Below are the code and all the weights of a small trained network. Each question names an input and a class and asks about switching units off, where a switched-off unit gives its printed mean instead of its output.

import numpy as np


def w(rows, s, z=0):
    codes = np.array(rows[::2]) - 128.0
    scale = np.full(codes.shape[1], s)
    scale[-1] = z or s
    return codes * scale


def f(y):
    return np.maximum(y, 0)


def log_softmax(a):
    a = a - a.max(-1, keepdims=True)
    return a - np.log(np.exp(a).sum(-1, keepdims=True))


def net(x, mask):
    res = np.array(x, float).reshape(1, 6) / 4 @ E
    y = f(res @ A[0][:, :-1].T + A[0][:, -1])
    res = res + np.where(mask, y, B[0][:, -1]) @ B[0][:, :-1]
    return log_softmax(res[-1] @ U[:, :-1].T + U[:, -1])


A, B = {}, {}
E = w([
[129,123,131,123],'x0',
[130,116,138,113],'x1',
[3,142,104,59],'x2',
[60,67,186,216],'x3',
[130,116,137,114],'x4',
[124,236,248,96],'x5',
],0.013)
A[0] = w([
[81,134,124,144,101],'N0',
[132,177,181,139,186],'N1',
[186,137,129,163,134],'N2',
[113,163,156,121,161],'N3',
[132,171,196,135,154],'N4',
[227,112,172,183,55],'N5',
[77,77,178,189,39],'N6',
[102,117,169,194,76],'N7',
[170,217,54,54,18],'N8',
[47,152,96,109,61],'N9',
[141,138,119,159,17],'N10',
[1,181,70,97,119],'N11',
[149,161,172,130,150],'N12',
[145,83,126,116,81],'N13',
[47,136,107,97,34],'N14',
[159,127,106,169,145],'N15',
[137,86,80,110,152],'N16',
[140,129,123,109,18],'N17',
[174,135,119,68,49],'N18',
[134,122,93,154,85],'N19',
[45,79,180,167,4],'N20',
[160,171,81,88,41],'N21',
[112,187,128,146,227],'N22',
[127,92,78,140,151],'N23',
[64,100,214,211,8],'N24',
[160,145,100,84,14],'N25',
[119,80,89,146,156],'N26',
[113,91,97,160,119],'N27',
[115,97,72,129,154],'N28',
[126,136,107,85,58],'N29',
[125,135,159,120,25],'N30',
[135,104,143,108,69],'N31',
[157,118,135,92,8],'N32',
[121,115,138,104,43],'N33',
[150,43,60,128,146],'N34',
[124,134,139,123,113],'N35',
[67,91,117,70,21],'N36',
[106,142,170,93,230],'N37',
[178,131,128,179,107],'N38',
[121,67,182,179,20],'N39',
],0.017,0.003)
B[0] = w([
[158,117,110,92,158],'N0',
[59,145,221,184,205],'N1',
[176,66,137,27,201],'N2',
[56,164,188,143,178],'N3',
[69,172,208,155,211],'N4',
[176,2,144,36,254],'N5',
[178,151,86,153,207],'N6',
[130,140,62,142,190],'N7',
[179,179,76,139,228],'N8',
[149,44,138,75,194],'N9',
[110,119,129,89,147],'N10',
[149,52,145,66,241],'N11',
[86,131,172,161,189],'N12',
[97,123,130,137,160],'N13',
[178,42,138,105,194],'N14',
[105,107,147,92,186],'N15',
[79,178,175,194,193],'N16',
[131,137,112,129,137],'N17',
[156,166,73,142,178],'N18',
[129,148,184,117,166],'N19',
[160,172,42,124,205],'N20',
[179,183,80,122,184],'N21',
[99,138,153,126,174],'N22',
[61,140,169,170,197],'N23',
[175,174,47,172,227],'N24',
[142,163,66,170,169],'N25',
[99,175,187,167,200],'N26',
[88,161,144,150,188],'N27',
[93,188,197,130,193],'N28',
[186,140,109,130,158],'N29',
[121,148,145,114,151],'N30',
[122,132,108,112,131],'N31',
[143,120,94,167,146],'N32',
[125,108,125,146,136],'N33',
[52,160,194,152,247],'N34',
[120,142,148,112,141],'N35',
[155,79,148,132,186],'N36',
[67,128,147,111,189],'N37',
[156,70,134,90,202],'N38',
[180,142,94,151,200],'N39',
],0.0085,0.019)
U = w([
[77,175,221,158,101],'0',
[182,5,141,68,250],'1',
[189,202,14,152,20],'2',
],0.012,0.0012)

Each question gives the input, the list of numbers given to net, and the class t.
The units are the neurons (one row each of A and B). Each row of codes is followed by its name. A weight is (code - 128) times the scale printed after its matrix; where a second scale follows, it is the last column's (A, B and U).
mask holds one flag per neuron, in row order. A switched-off neuron (its flag False) gives its mean, the last column of its row in B, instead of its output. The means were averaged over made-up inputs and are rounded, as every weight is.
A unit's drop is (log p(t) with every unit on - log p(t) with that unit switched off) / (log p(t) with every unit on - log p(t) with every unit switched off).
unit that matters most: the unit with the biggest drop
top k neurons: the k neurons with the biggest drops, biggest first
drop of u: that unit's drop, to one decimal
input [0,1,6,-8,7,-2], class 2: unit that matters most	N8
input [-2,5,-2,3,8,-3], class 0: top 2 neurons	N8, N34
input [3,4,6,-6,4,1], class 1: top 3 neurons	N11, N9, N14
input [-1,8,-6,-4,3,-6], class 0: top 3 neurons	N34, N16, N11
input [2,2,4,8,1,7], class 2: top 2 neurons	N24, N20
input [5,-5,-7,-8,6,-7], class 2: top 4 neurons	N8, N21, N18, N25
input [0,0,-6,-7,-2,-6], class 2: top 3 neurons	N8, N21, N1
input [0,3,8,7,-2,7], class 1: top 2 neurons	N11, N14
input [4,-1,-8,-7,3,4], class 1: top 2 neurons	N5, N2
input [-1,5,1,-5,-1,-5], class 0: top 2 neurons	N34, N24
input [7,5,4,4,-4,0], class 1: top 2 neurons	N11, N8
input [-5,-6,7,3,7,5], class 1: drop of N11	0.2
